[[121 142 136 113 146 114 140 129 125 132 123 114]
 [152 122 123 139 127 135 116 126 117 137 138 117]
 [119 116 148 122 130 119 115 119 138 118 116 118]
 [145 117 143 120 121 132 110 132 126 122 136 115]
 [125 109 125 138 127 122 123 126 116 133 103 124]
 [155 120 136 128 133 135 124 133 117 125 134 114]]
:
[[125 109 125 138 127 122 123 126 116 133 103 124]
 [119 116 148 122 130 119 115 119 138 118 116 118]
 [145 117 143 120 121 132 110 132 126 122 136 115]
 [155 120 136 128 133 135 124 133 117 125 134 114]
 [152 122 123 139 127 135 116 126 117 137 138 117]
 [121 142 136 113 146 114 140 129 125 132 123 114]]

[[116 135 142 124 103 119 129 142 112]
 [135 125 111 126 146 119 124 106 112]]
:
[[135 125 111 126 146 119 124 106 112]
 [116 135 142 124 103 119 129 142 112]]

[[130 114 129 123 130 137]
 [126 138 121 157 120 119]
 [132 123 127 124 139 122]
 [130 129 129 127 129 126]
 [140 124 133 131 141 123]
 [123 142 129 141 128 120]
 [126 119 122 131 132 124]
 [126 121 106 134 133 123]
 [108 131 124 128 118 133]
 [134 107 126 115 124 138]
 [132 130 127 125 130 126]
 [126 133 122 129 128 123]]
:
[[134 107 126 115 124 138]
 [130 114 129 123 130 137]
 [126 119 122 131 132 124]
 [126 121 106 134 133 123]
 [132 123 127 124 139 122]
 [140 124 133 131 141 123]
 [130 129 129 127 129 126]
 [132 130 127 125 130 126]
 [108 131 124 128 118 133]
 [126 133 122 129 128 123]
 [126 138 121 157 120 119]
 [123 142 129 141 128 120]]

[[130 133 129 120 132 130 152 136 124]
 [124 135 125 126 149 130 118 124 143]
 [148 116 153 128 115 118 110 140 132]
 [134 118 126 136 137 109 136 149 119]]
:
[[148 116 153 128 115 118 110 140 132]
 [134 118 126 136 137 109 136 149 119]
 [130 133 129 120 132 130 152 136 124]
 [124 135 125 126 149 130 118 124 143]]

[[127 112 125 133 121 141 139 132]
 [124  99 124 129 130 135 135 138]
 [130 114 128 132 121 138 140 139]]
:
[[124  99 124 129 130 135 135 138]
 [127 112 125 133 121 141 139 132]
 [130 114 128 132 121 138 140 139]]

[[137 149 137 103]
 [127 124 139 131]]
:
[[127 124 139 131]
 [137 149 137 103]]

[[136 126 132 135 133]
 [136 152 149 114 146]
 [121 129 138 136 129]
 [146 115 117 117 138]]
:
[[146 115 117 117 138]
 [136 126 132 135 133]
 [121 129 138 136 129]
 [136 152 149 114 146]]

[[117 131 138 141]
 [133 143 116 107]
 [145 111 152 141]
 [126 148 152 135]]
:
[[145 111 152 141]
 [117 131 138 141]
 [133 143 116 107]
 [126 148 152 135]]
---
[[123 124]
 [105 111]
 [140 137]
 [125 128]
 [121 114]
 [118 118]
 [137 141]
 [128 127]
 [120 119]
 [144 146]]
:
[[123]
 [105]
 [140]
 [125]
 [121]
 [118]
 [137]
 [128]
 [120]
 [144]]

[[128 125 127 135 122 150 124 119 120]
 [125 123 120 121 143 119 123 134 140]
 [127 136 127 129 114 132 129 124 124]
 [132 131 128 131 126 121 130 135 123]
 [121 138 127 120 117 124 131 126 125]]
:
[[128 127 122 124 120]
 [125 120 143 123 140]
 [127 127 114 129 124]
 [132 128 126 130 123]
 [121 127 117 131 125]]

[[131 118 145]
 [146 125 106]
 [118 111 147]
 [107 132 149]
 [124 111 144]
 [140 114 136]
 [140 118 111]
 [141 112 127]
 [137 135 145]
 [140 150 113]]
:
[[131 145]
 [146 106]
 [118 147]
 [107 149]
 [124 144]
 [140 136]
 [140 111]
 [141 127]
 [137 145]
 [140 113]]

[[138 130 117 128 126 123 126 132 123]
 [149 134 119 127 123 130 126 127 120]
 [124 122 130 140 128 146 129 134 130]
 [124 133 122 133 131 138 124 130 138]
 [127 128 119 117 133 115 129 128 110]]
:
[[138 117 126 126 123]
 [149 119 123 126 120]
 [124 130 128 129 130]
 [124 122 131 124 138]
 [127 119 133 129 110]]

[[120 122 122]
 [116 119 111]
 [153 154 148]
 [103 111 108]
 [129 127 129]
 [124 125 124]
 [140 119 111]
 [127 126 128]]
:
[[120 122]
 [116 111]
 [153 148]
 [103 108]
 [129 129]
 [124 124]
 [140 111]
 [127 128]]

[[151 124]
 [135 131]
 [132 139]
 [146 124]
 [144 125]
 [143 125]
 [148 124]
 [148 124]]
:
[[151]
 [135]
 [132]
 [146]
 [144]
 [143]
 [148]
 [148]]
